Below is a small trained network, with its code and all its weights. Each question gives an input and a target symbol and asks what happens when units are switched off, that is, made to give their printed mean instead of their output.

import numpy as np


def w(rows, s, z=0):
    codes = np.array(rows[::2]) - 128.0
    scale = np.full(codes.shape[1], s)
    scale[-1] = z or s
    return codes * scale


def f(y):
    return y / 2 * (1 + np.tanh(0.7978845608 * (y + 0.044715 * y**3)))


def softmax(a):
    e = np.exp(a - a.max(-1, keepdims=True))
    return e / e.sum(-1, keepdims=True)


def log_softmax(a):
    a = a - a.max(-1, keepdims=True)
    return a - np.log(np.exp(a).sum(-1, keepdims=True))


def net(x, mask):
    ids = ['βγδεζτψ'.index(c) for c in x.split()]
    T = len(ids)
    res = E[ids] + P[:T]
    r = res
    for j in range(2):
        rows = slice(3 * j, 3 * j + 3)
        q, k, v = (r @ M[0][rows].T for M in (Q, K, V))
        z = softmax(np.where(np.tri(T) > 0, q @ k.T / 3**0.5, -1e9)) @ v
        o = O[0][rows]
        res = res + np.where(mask[j], z, o[:, -1]) @ o[:, :-1]
    y = f(res @ A[0][:, :-1].T + A[0][:, -1])
    res = res + np.where(mask[2:10], y, B[0][:, -1]) @ B[0][:, :-1]
    return log_softmax(res[-1] @ U[:, :-1].T + U[:, -1])


Q, K, V, O, A, B = {}, {}, {}, {}, {}, {}
E = w([
[62,110,116,128],'β',
[96,100,114,109],'γ',
[175,117,166,77],'δ',
[77,112,56,107],'ε',
[139,142,247,183],'ζ',
[171,156,90,195],'τ',
[197,145,170,4],'ψ',
],0.018)
P = w([
[82,1,204,103],'0',
[120,6,161,110],'1',
[99,50,140,113],'2',
[95,84,114,124],'3',
[137,99,115,131],'4',
[151,123,124,150],'5',
[126,138,144,152],'6',
[58,156,127,158],'7',
],0.0099)
Q[0] = w([
[92,91,119,135],'H1',
[63,89,100,130],'H1',
[135,187,143,84],'H1',
[247,176,139,132],'H2',
[120,6,135,122],'H2',
[132,114,127,158],'H2',
],0.015)
K[0] = w([
[179,210,175,184],'H1',
[119,191,91,177],'H1',
[166,64,156,194],'H1',
[64,2,110,122],'H2',
[138,240,111,125],'H2',
[115,146,49,120],'H2',
],0.011)
V[0] = w([
[127,156,91,84],'H1',
[109,178,231,167],'H1',
[177,77,140,192],'H1',
[192,146,99,99],'H2',
[122,183,81,151],'H2',
[75,167,133,10],'H2',
],0.011)
O[0] = w([
[35,134,78,120,74],'H1',
[236,114,132,197,102],'H1',
[255,163,166,38,172],'H1',
[169,109,124,47,61],'H2',
[143,40,164,86,2],'H2',
[153,199,211,75,126],'H2',
],0.0084,0.006)
A[0] = w([
[166,201,108,171,117],'N1',
[92,46,83,132,158],'N2',
[143,119,83,175,173],'N3',
[116,2,160,193,243],'N4',
[144,165,166,76,255],'N5',
[26,101,83,110,138],'N6',
[182,186,96,90,97],'N7',
[226,137,134,136,160],'N8',
],0.012,0.005)
B[0] = w([
[184,42,128,88,187],'N1',
[228,159,149,108,207],'N2',
[148,104,107,159,187],'N3',
[94,250,102,95,253],'N4',
[41,83,51,122,216],'N5',
[167,52,227,162,237],'N6',
[135,160,178,142,154],'N7',
[2,138,109,127,197],'N8',
],0.0089,0.0077)
U = w([
[96,255,214,209,2],'β',
[113,168,173,151,35],'γ',
[108,104,136,170,176],'δ',
[138,75,216,147,56],'ε',
[136,186,31,210,180],'ζ',
[234,198,145,38,159],'τ',
[57,81,69,66,196],'ψ',
],0.009,0.0034)

Each question gives the input, a string of symbols that net reads in full, and the target symbol t.
The units are the heads (3 rows each of Q, K, V and O) and the neurons (one row each of A and B). Each row of codes is followed by its name. A weight is (code - 128) times the scale printed after its matrix; where a second scale follows, it is the last column's (O, A, B and U).
mask holds one flag per unit, heads first, then neurons. A switched-off unit (its flag False) gives its mean, the last column of its rows in O or B, instead of its output. The means were averaged over made-up inputs and are rounded, as every weight is.
A unit's drop is (log p(t) with every unit on - log p(t) with that unit switched off) / (log p(t) with every unit on - log p(t) with every unit switched off).
The circuit of an input: a set's keep is (log p(t) with only the set's units on - log p(t) with every unit switched off) / (log p(t) with every unit on - log p(t) with every unit switched off). Starting from all 10 units, units are removed one at a time, each time the one whose removal leaves the highest keep (on an exact tie, the one counted first), for as long as the keep stays at least 0.8.
units of the circuit, in order: the units of the circuit, biggest drop first
k most important neurons: the k neurons with the biggest drops, biggest first
heads that matter: for each layer, one digit per head in row order, 1 if its drop is at least 0.15 and else 0, layers parted by /
drop when u is switched off: that unit's drop, to one decimal
input ε τ ε ε γ, target ε: heads that matter => 10
input ψ β β β β ε ε γ, target ε: units of the circuit, in order => H1, N6
input ε β γ τ β ε, target τ: units of the circuit, in order => N2, H2, N5
input ε ε ε τ γ, target τ: units of the circuit, in order => H2, N2, N4
input γ β ψ ε γ δ, target ψ: 4 most important neurons => N5, N6, N2, N4
input δ τ β, target τ: units of the circuit, in order => H2, N2, N4
input ψ τ δ τ β ψ γ, target ψ: 3 most important neurons => N5, N2, N6
input τ δ ζ β, target ζ: units of the circuit, in order => H1, H2, N6
input β β β β β, target β: 3 most important neurons => N1, N5, N4
input δ τ β ψ β ψ β, target ψ: 4 most important neurons => N5, N2, N6, N4
input τ β γ ε ψ γ, target ψ: 2 most important neurons => N5, N2
input ε β β β, target β: units of the circuit, in order => N1, H2
input β δ δ β δ ε β β, target ε: most important neuron => N6
input ψ τ τ τ γ ψ β β, target ψ: 2 most important neurons => N5, N2
input ε β γ β β ε β, target ε: 2 most important neurons => N6, N8
input δ ζ δ τ τ ζ β, target τ: drop when N5 is switched off => 0.3
input ψ ψ ζ τ ε, target τ: drop when N5 is switched off => 0.2
input ε β ζ β, target ζ: drop when N6 is switched off => 0.1
input δ ζ ε, target ζ: drop when H2 is switched off => 0.4
